Here is a tiny trained network, its code and every weight. The questions are about switching its units off for an input and a target symbol, where a switched-off unit gives its printed mean instead of its output.

import numpy as np


def w(rows, s, z=0):
    codes = np.array(rows[::2]) - 128.0
    scale = np.full(codes.shape[1], s)
    scale[-1] = z or s
    return codes * scale


def norm(h):
    return h / np.sqrt((h * h).mean(-1, keepdims=True) + 1e-5)


def f(y):
    return y / 2 * (1 + np.tanh(0.7978845608 * (y + 0.044715 * y**3)))


def softmax(a):
    e = np.exp(a - a.max(-1, keepdims=True))
    return e / e.sum(-1, keepdims=True)


def log_softmax(a):
    a = a - a.max(-1, keepdims=True)
    return a - np.log(np.exp(a).sum(-1, keepdims=True))


def net(x, mask):
    ids = ['αβγδζξπ'.index(c) for c in x.split()]
    T = len(ids)
    res = E[ids] + P[:T]
    r = norm(res)
    for j in range(3):
        rows = slice(3 * j, 3 * j + 3)
        q, k, v = (r @ M[0][rows].T for M in (Q, K, V))
        z = softmax(np.where(np.tri(T) > 0, q @ k.T / 3**0.5, -1e9)) @ v
        o = O[0][rows]
        res = res + np.where(mask[j], z, o[:, -1]) @ o[:, :-1]
    y = f(norm(res) @ A[0][:, :-1].T + A[0][:, -1])
    res = res + np.where(mask[3:27], y, B[0][:, -1]) @ B[0][:, :-1]
    return log_softmax(norm(res)[-1] @ U[:, :-1].T + U[:, -1])


Q, K, V, O, A, B = {}, {}, {}, {}, {}, {}
E = w([
[172,66,52],'α',
[35,249,255],'β',
[138,160,110],'γ',
[164,39,29],'δ',
[129,43,31],'ζ',
[107,250,207],'ξ',
[37,159,142],'π',
],0.0063)
P = w([
[112,182,72],'0',
[155,92,253],'1',
[157,172,92],'2',
[26,70,246],'3',
[120,139,81],'4',
[171,82,226],'5',
[80,74,34],'6',
[98,93,249],'7',
],0.0056)
Q[0] = w([
[133,45,80],'H1',
[160,121,2],'H1',
[118,244,132],'H1',
[147,116,75],'H2',
[206,208,84],'H2',
[122,51,160],'H2',
[90,153,110],'H3',
[118,173,147],'H3',
[23,48,177],'H3',
],0.0066)
K[0] = w([
[138,127,121],'H1',
[139,2,104],'H1',
[124,100,173],'H1',
[128,136,204],'H2',
[121,84,254],'H2',
[105,188,8],'H2',
[147,113,147],'H3',
[54,229,142],'H3',
[102,113,34],'H3',
],0.0061)
V[0] = w([
[93,229,111],'H1',
[232,82,132],'H1',
[114,109,54],'H1',
[92,55,174],'H2',
[166,68,122],'H2',
[227,150,128],'H2',
[150,134,1],'H3',
[95,43,64],'H3',
[119,125,105],'H3',
],0.0097)
O[0] = w([
[182,127,114,248],'H1',
[96,183,188,6],'H1',
[223,216,113,118],'H1',
[2,57,160,59],'H2',
[124,34,208,64],'H2',
[232,92,183,86],'H2',
[165,228,176,171],'H3',
[105,167,181,133],'H3',
[156,163,175,142],'H3',
],0.0045,0.0024)
A[0] = w([
[98,125,129,84],'N1',
[129,138,136,69],'N2',
[105,177,118,100],'N3',
[142,81,123,135],'N4',
[107,137,27,194],'N5',
[124,23,141,116],'N6',
[118,185,144,158],'N7',
[123,136,107,160],'N8',
[80,88,84,105],'N9',
[125,97,76,156],'N10',
[126,160,156,123],'N11',
[151,102,120,100],'N12',
[193,170,59,251],'N13',
[134,153,170,147],'N14',
[138,152,127,221],'N15',
[141,47,204,120],'N16',
[150,101,179,74],'N17',
[131,103,85,175],'N18',
[79,220,167,151],'N19',
[66,129,139,125],'N20',
[73,2,144,103],'N21',
[62,151,158,121],'N22',
[139,174,152,208],'N23',
[174,215,152,133],'N24',
],0.0082,0.0025)
B[0] = w([
[112,112,141,122],'N1',
[170,122,139,110],'N2',
[202,77,116,142],'N3',
[113,102,80,139],'N4',
[66,197,152,254],'N5',
[133,103,81,170],'N6',
[204,103,32,169],'N7',
[126,172,83,148],'N8',
[191,155,201,167],'N9',
[51,209,174,171],'N10',
[134,75,125,144],'N11',
[79,44,205,122],'N12',
[73,123,3,249],'N13',
[100,174,78,160],'N14',
[23,96,9,175],'N15',
[221,148,160,200],'N16',
[150,179,204,139],'N17',
[45,185,139,168],'N18',
[151,127,40,222],'N19',
[165,96,99,162],'N20',
[175,33,133,200],'N21',
[104,125,80,175],'N22',
[65,123,40,185],'N23',
[142,67,103,189],'N24',
],0.0033)
U = w([
[178,163,204,50],'α',
[114,2,170,60],'β',
[178,239,27,231],'γ',
[161,160,229,90],'δ',
[118,157,173,169],'ζ',
[150,41,154,3],'ξ',
[91,130,80,162],'π',
],0.0074,0.0031)

Each question gives the input, a string of symbols that net reads in full, and the target symbol t.
The units are the heads (3 rows each of Q, K, V and O) and the neurons (one row each of A and B). Each row of codes is followed by its name. A weight is (code - 128) times the scale printed after its matrix; where a second scale follows, it is the last column's (O, A, B and U).
mask holds one flag per unit, heads first, then neurons. A switched-off unit (its flag False) gives its mean, the last column of its rows in O or B, instead of its output. The means were averaged over made-up inputs and are rounded, as every weight is.
A unit's drop is (log p(t) with every unit on - log p(t) with that unit switched off) / (log p(t) with every unit on - log p(t) with every unit switched off).
The circuit of an input: a set's keep is (log p(t) with only the set's units on - log p(t) with every unit switched off) / (log p(t) with every unit on - log p(t) with every unit switched off). Starting from the 12 units with the biggest drops (on a tie, the unit counted first), units are removed one at a time, each time the one whose removal leaves the highest keep (on an exact tie, the one counted first), for as long as the keep stays at least 0.8.
units of the circuit, in order: the units of the circuit, biggest drop first
k most important neurons: the k neurons with the biggest drops, biggest first
heads that matter: for each layer, one digit per head in row order, 1 if its drop is at least 0.15 and else 0, layers parted by /
drop of u: that unit's drop, to one decimal
input γ β ζ δ, target γ: units of the circuit, in order	(H3; H2)
input δ π ζ ζ, target δ: units of the circuit, in order	(H2; H3; H1)
input γ γ γ π, target γ: heads that matter	010
input γ ζ ξ α, target γ: heads that matter	010
input α ξ β ξ β γ, target β: heads that matter	001
input β β β ζ β ξ, target β: units of the circuit, in order	(H3)
input γ α ζ δ, target γ: heads that matter	101
input ζ β ζ ξ δ α γ γ, target δ: heads that matter	111
input β ξ β β β α ζ γ, target β: heads that matter	000
input β π ξ ξ, target β: heads that matter	101
input π δ ξ β β ζ π π, target β: 2 most important neurons	(N21; N13)
input ζ β γ ξ γ α π ζ, target γ: units of the circuit, in order	(H2; H3)
input δ α ζ α, target δ: heads that matter	011
input β β β α β γ π β, target β: heads that matter	101
input γ ζ γ β, target γ: 3 most important neurons	(N19; N7; N23)
input β ξ β β, target β: drop of N21	0.2
input δ δ δ δ δ β δ α, target δ: drop of H2	0.9
input δ γ α γ, target δ: drop of H2	1.0
input δ ζ δ δ, target δ: drop of N21	0.0
